Here is a tiny trained network, its code and every weight. The questions are about switching its units off for an input and a class, where a switched-off unit gives its printed mean instead of its output.

import numpy as np


def w(rows, s, z=0):
    codes = np.array(rows[::2]) - 128.0
    scale = np.full(codes.shape[1], s)
    scale[-1] = z or s
    return codes * scale


def norm(h):
    return h / np.sqrt((h * h).mean(-1, keepdims=True) + 1e-5)


def f(y):
    return y / 2 * (1 + np.tanh(0.7978845608 * (y + 0.044715 * y**3)))


def log_softmax(a):
    a = a - a.max(-1, keepdims=True)
    return a - np.log(np.exp(a).sum(-1, keepdims=True))


def net(x, mask):
    res = np.array(x, float).reshape(1, 4) / 4 @ E
    u = 0
    for l in range(4):
        y = f(norm(res) @ A[l][:, :-1].T + A[l][:, -1])
        res = res + np.where(mask[u : u + 5], y, B[l][:, -1]) @ B[l][:, :-1]
        u += 5
    return log_softmax(norm(res)[-1] @ U[:, :-1].T + U[:, -1])


A, B = {}, {}
E = w([
[90,140,90,245,158,100,171],'x0',
[98,114,143,142,108,165,70],'x1',
[145,147,107,112,141,203,165],'x2',
[52,202,127,114,67,118,149],'x3',
],0.011)
A[0] = w([
[178,169,67,88,174,53,170,27],'L0N0',
[97,126,119,140,169,33,41,69],'L0N1',
[142,94,149,204,107,168,131,39],'L0N2',
[122,152,103,176,114,181,8,105],'L0N3',
[106,169,112,119,194,233,150,5],'L0N4',
],0.011,0.0016)
B[0] = w([
[49,106,223,152,120,171,207,230],'L0N0',
[172,125,139,191,34,164,113,239],'L0N1',
[89,126,107,163,133,138,150,179],'L0N2',
[59,101,181,94,168,126,255,253],'L0N3',
[176,93,113,182,10,137,111,245],'L0N4',
],0.013,0.0039)
A[1] = w([
[158,2,146,194,200,139,123,56],'L1N0',
[45,73,64,208,179,104,94,177],'L1N1',
[217,216,118,116,162,108,198,38],'L1N2',
[179,127,46,219,180,165,158,88],'L1N3',
[223,67,116,180,208,149,112,1],'L1N4',
],0.0092,0.0021)
B[1] = w([
[11,242,138,90,1,126,152,253],'L1N0',
[169,143,221,38,222,115,84,204],'L1N1',
[36,13,140,224,94,134,148,114],'L1N2',
[209,134,146,180,125,154,91,205],'L1N3',
[53,162,6,91,122,89,185,187],'L1N4',
],0.0096,0.0046)
A[2] = w([
[24,73,108,157,146,214,41,82],'L2N0',
[152,166,147,250,226,167,111,108],'L2N1',
[77,125,115,140,75,82,118,98],'L2N2',
[80,243,101,179,134,146,100,250],'L2N3',
[127,96,138,136,116,23,137,1],'L2N4',
],0.013,0.0016)
B[2] = w([
[169,144,154,204,112,126,246,136],'L2N0',
[167,41,186,59,132,39,104,192],'L2N1',
[122,157,100,149,193,180,99,216],'L2N2',
[101,91,48,59,113,117,131,254],'L2N3',
[96,89,141,223,123,172,125,135],'L2N4',
],0.013,0.0066)
A[3] = w([
[217,110,100,216,84,155,125,25],'L3N0',
[118,118,186,149,173,142,246,2],'L3N1',
[130,163,157,225,111,115,41,157],'L3N2',
[67,185,43,75,140,172,129,103],'L3N3',
[211,153,175,33,145,115,69,33],'L3N4',
],0.013,0.00096)
B[3] = w([
[225,72,74,133,91,128,61,183],'L3N0',
[73,225,199,212,161,214,87,245],'L3N1',
[239,78,72,70,72,178,177,158],'L3N2',
[191,161,87,142,207,79,57,254],'L3N3',
[75,7,140,151,173,4,216,192],'L3N4',
],0.011,0.0086)
U = w([
[82,166,236,195,129,204,179,206],'0',
[128,30,164,79,150,35,190,244],'1',
[161,192,16,99,157,111,91,53],'2',
[249,60,98,171,8,197,137,13],'3',
],0.011,0.0011)

Each question gives the input, the list of numbers given to net, and the class t.
The units are the neurons (one row each of A and B). Each row of codes is followed by its name. A weight is (code - 128) times the scale printed after its matrix; where a second scale follows, it is the last column's (A, B and U).
mask holds one flag per neuron, layer by layer. A switched-off neuron (its flag False) gives its mean, the last column of its row in B, instead of its output. The means were averaged over made-up inputs and are rounded, as every weight is.
A unit's drop is (log p(t) with every unit on - log p(t) with that unit switched off) / (log p(t) with every unit on - log p(t) with every unit switched off).
The circuit of an input: a set's keep is (log p(t) with only the set's units on - log p(t) with every unit switched off) / (log p(t) with every unit on - log p(t) with every unit switched off). Starting from the 12 units with the biggest drops (on a tie, the unit counted first), units are removed one at a time, each time the one whose removal leaves the highest keep (on an exact tie, the one counted first), for as long as the keep stays at least 0.8.
units of the circuit, in order: the units of the circuit, biggest drop first
most important unit: the unit with the biggest drop
k most important neurons: the k neurons with the biggest drops, biggest first
top k neurons in layer l: the k neurons of layer l with the biggest drops, biggest first
input [-7,7,-4,-4], class 0: 2 most important neurons -> L2N0; L1N1
input [6,1,6,-2], class 1: 2 most important neurons -> L2N1; L1N1
input [1,-4,-5,-1], class 3: most important unit -> L0N1
input [-8,-6,5,8], class 1: 2 most important neurons -> L1N0; L0N3
input [-3,-7,-6,7], class 0: 2 most important neurons -> L0N0; L1N0
input [0,-5,1,-8], class 2: 2 most important neurons -> L1N0; L0N3
input [8,3,7,6], class 1: units of the circuit, in order -> L2N1; L1N0
input [0,6,-6,7], class 2: 3 most important neurons -> L0N0; L2N2; L0N4
input [6,-5,-1,1], class 1: 2 most important neurons -> L2N1; L0N3
input [-2,-6,-6,5], class 0: 2 most important neurons -> L0N0; L0N4
input [6,-4,-7,-2], class 3: 2 most important neurons -> L0N1; L2N4
input [8,6,3,-4], class 1: 3 most important neurons -> L2N1; L1N3; L0N0
input [-7,-6,-7,-8], class 2: top 3 neurons in layer 1 -> L1N4; L1N1; L1N0
input [-6,1,1,3], class 1: units of the circuit, in order -> L3N4
input [-1,-6,6,-7], class 2: top 3 neurons in layer 1 -> L1N4; L1N0; L1N1
input [4,6,-8,-7], class 3: top 2 neurons in layer 1 -> L1N3; L1N0
input [-3,5,5,6], class 2: top 2 neurons in layer 2 -> L2N1; L2N4
input [6,2,-7,-6], class 3: top 2 neurons in layer 2 -> L2N4; L2N1
input [3,8,7,-8], class 0: top 3 neurons in layer 0 -> L0N3; L0N2; L0N1
input [7,-3,-8,1], class 3: units of the circuit, in order -> L0N1
